Here is a tiny trained network, its code and every weight. The questions are about switching its units off for an input and a target symbol, where a switched-off unit gives its printed mean instead of its output.

import numpy as np


def w(rows, s, z=0):
    codes = np.array(rows[::2]) - 128.0
    scale = np.full(codes.shape[1], s)
    scale[-1] = z or s
    return codes * scale


def f(y):
    return y / 2 * (1 + np.tanh(0.7978845608 * (y + 0.044715 * y**3)))


def softmax(a):
    e = np.exp(a - a.max(-1, keepdims=True))
    return e / e.sum(-1, keepdims=True)


def log_softmax(a):
    a = a - a.max(-1, keepdims=True)
    return a - np.log(np.exp(a).sum(-1, keepdims=True))


def net(x, mask):
    ids = ['βγδζηλξπσφψω'.index(c) for c in x.split()]
    T = len(ids)
    res = E[ids] + P[:T]
    r = res
    for j in range(3):
        rows = slice(4 * j, 4 * j + 4)
        q, k, v = (r @ M[0][rows].T for M in (Q, K, V))
        z = softmax(np.where(np.tri(T) > 0, q @ k.T / 4**0.5, -1e9)) @ v
        o = O[0][rows]
        res = res + np.where(mask[j], z, o[:, -1]) @ o[:, :-1]
    y = f(res @ A[0][:, :-1].T + A[0][:, -1])
    res = res + np.where(mask[3:19], y, B[0][:, -1]) @ B[0][:, :-1]
    return log_softmax(res[-1] @ U[:, :-1].T + U[:, -1])


Q, K, V, O, A, B = {}, {}, {}, {}, {}, {}
E = w([
[145,137,100],'β',
[167,148,3],'γ',
[155,122,129],'δ',
[142,78,126],'ζ',
[90,28,105],'η',
[111,144,138],'λ',
[124,77,135],'ξ',
[126,111,105],'π',
[109,110,115],'σ',
[91,140,129],'φ',
[110,114,114],'ψ',
[37,98,120],'ω',
],0.025)
P = w([
[103,179,143],'0',
[111,100,163],'1',
[123,69,27],'2',
[124,196,143],'3',
[120,87,195],'4',
[138,38,4],'5',
[145,197,145],'6',
[123,80,211],'7',
[144,20,18],'8',
[143,188,142],'9',
],0.014)
Q[0] = w([
[203,104,125],'H1',
[161,56,162],'H1',
[188,96,218],'H1',
[86,163,189],'H1',
[64,192,64],'H2',
[67,94,222],'H2',
[141,104,244],'H2',
[145,94,28],'H2',
[123,176,123],'H3',
[85,145,251],'H3',
[193,79,149],'H3',
[155,142,179],'H3',
],0.011)
K[0] = w([
[90,78,23],'H1',
[109,4,226],'H1',
[4,104,95],'H1',
[99,163,175],'H1',
[178,180,87],'H2',
[5,108,204],'H2',
[2,67,137],'H2',
[170,184,160],'H2',
[67,29,154],'H3',
[74,132,85],'H3',
[173,160,114],'H3',
[200,101,45],'H3',
],0.0099)
V[0] = w([
[129,205,123],'H1',
[215,128,169],'H1',
[210,167,171],'H1',
[89,97,150],'H1',
[31,46,102],'H2',
[174,40,123],'H2',
[240,108,189],'H2',
[139,129,161],'H2',
[154,245,33],'H3',
[204,136,184],'H3',
[103,176,166],'H3',
[58,112,255],'H3',
],0.0082)
O[0] = w([
[137,144,178,32],'H1',
[167,114,143,56],'H1',
[172,99,96,4],'H1',
[104,78,111,156],'H1',
[174,2,132,246],'H2',
[144,106,127,175],'H2',
[167,176,71,41],'H2',
[146,159,144,92],'H2',
[145,178,79,92],'H3',
[88,146,180,69],'H3',
[162,141,148,97],'H3',
[168,65,148,115],'H3',
],0.0085,0.0037)
A[0] = w([
[126,77,172,126],'N1',
[140,94,125,101],'N2',
[128,73,73,122],'N3',
[126,89,164,160],'N4',
[163,214,156,124],'N5',
[154,99,9,194],'N6',
[100,187,187,94],'N7',
[91,127,122,109],'N8',
[160,114,73,1],'N9',
[99,114,192,55],'N10',
[91,137,208,190],'N11',
[110,97,145,135],'N12',
[190,103,240,106],'N13',
[95,131,209,108],'N14',
[187,142,172,160],'N15',
[126,89,117,42],'N16',
],0.016,0.0044)
B[0] = w([
[92,156,88,207],'N1',
[150,73,101,171],'N2',
[173,140,167,245],'N3',
[92,174,44,193],'N4',
[233,49,53,148],'N5',
[115,183,161,255],'N6',
[188,114,238,137],'N7',
[159,157,181,141],'N8',
[49,78,107,149],'N9',
[82,130,88,156],'N10',
[64,110,148,164],'N11',
[175,142,81,181],'N12',
[184,106,254,175],'N13',
[37,101,159,155],'N14',
[179,154,247,132],'N15',
[176,114,121,175],'N16',
],0.0086,0.013)
U = w([
[68,198,200,68],'β',
[74,180,119,73],'γ',
[99,249,104,254],'δ',
[130,136,84,171],'ζ',
[231,92,95,27],'η',
[219,126,152,230],'λ',
[177,68,80,149],'ξ',
[88,135,51,83],'π',
[173,177,42,68],'σ',
[120,53,118,113],'φ',
[181,111,231,130],'ψ',
[147,107,34,46],'ω',
],0.011,0.0056)

Each question gives the input, a string of symbols that net reads in full, and the target symbol t.
The units are the heads (4 rows each of Q, K, V and O) and the neurons (one row each of A and B). Each row of codes is followed by its name. A weight is (code - 128) times the scale printed after its matrix; where a second scale follows, it is the last column's (O, A, B and U).
mask holds one flag per unit, heads first, then neurons. A switched-off unit (its flag False) gives its mean, the last column of its rows in O or B, instead of its output. The means were averaged over made-up inputs and are rounded, as every weight is.
A unit's drop is (log p(t) with every unit on - log p(t) with that unit switched off) / (log p(t) with every unit on - log p(t) with every unit switched off).
The circuit of an input: a set's keep is (log p(t) with only the set's units on - log p(t) with every unit switched off) / (log p(t) with every unit on - log p(t) with every unit switched off). Starting from the 12 units with the biggest drops (on a tie, the unit counted first), units are removed one at a time, each time the one whose removal leaves the highest keep (on an exact tie, the one counted first), for as long as the keep stays at least 0.8.
circuit, biggest first: the units of the circuit, biggest drop first
unit that matters most: the unit with the biggest drop
top k neurons: the k neurons with the biggest drops, biggest first
which heads matter: for each layer, one digit per head in row order, 1 if its drop is at least 0.15 and else 0, layers parted by /
input ζ ζ δ λ γ φ γ ψ, target δ: unit that matters most	H3
input λ δ η ξ ζ, target ξ: top 3 neurons	[N4; N12; N13]
input σ ψ δ δ ζ σ λ, target ψ: circuit, biggest first	[N4; N7]
input ζ φ δ λ λ, target β: circuit, biggest first	[N14; N11]
input δ λ γ, target δ: which heads matter	100
input ξ ω λ λ, target ψ: top 2 neurons	[N13; N15]
input δ π ξ ξ β ξ δ λ β, target δ: circuit, biggest first	[H2; N6]
input δ δ ψ, target δ: which heads matter	010
input η λ β η ξ ω δ ζ, target φ: which heads matter	110
input δ ω ω η ω λ ξ ξ, target φ: which heads matter	110
input δ δ φ, target δ: which heads matter	010
input σ δ γ λ δ δ γ δ σ λ, target λ: circuit, biggest first	[N5; H1]
input δ λ β λ δ η σ σ, target ξ: which heads matter	010
input δ ζ γ ζ π, target δ: circuit, biggest first	[H3]
input ζ ω ξ ξ π, target φ: top 3 neurons	[N13; N14; N11]
input σ ξ δ σ ξ ω λ β, target φ: circuit, biggest first	[H1; H2]
input δ β π ω, target π: circuit, biggest first	[N13; N6; N10]
input φ δ δ ζ γ ψ δ ξ β ω, target π: which heads matter	001
input δ δ λ β, target η: top 2 neurons	[N5; N6]
input π φ φ ξ ζ φ δ ω ω, target δ: circuit, biggest first	[H2]
input ζ λ η λ ξ, target ξ: which heads matter	110
input ψ ω ω π β δ δ ζ ω ξ, target φ: circuit, biggest first	[H2; H1]
input ω ζ δ λ λ ζ ψ λ, target φ: top 2 neurons	[N13; N6]
input π λ ψ ζ ω, target φ: which heads matter	011
input δ δ η δ ξ λ, target δ: which heads matter	010
input ξ δ η λ ξ δ λ δ, target ξ: top 2 neurons	[N4; N12]
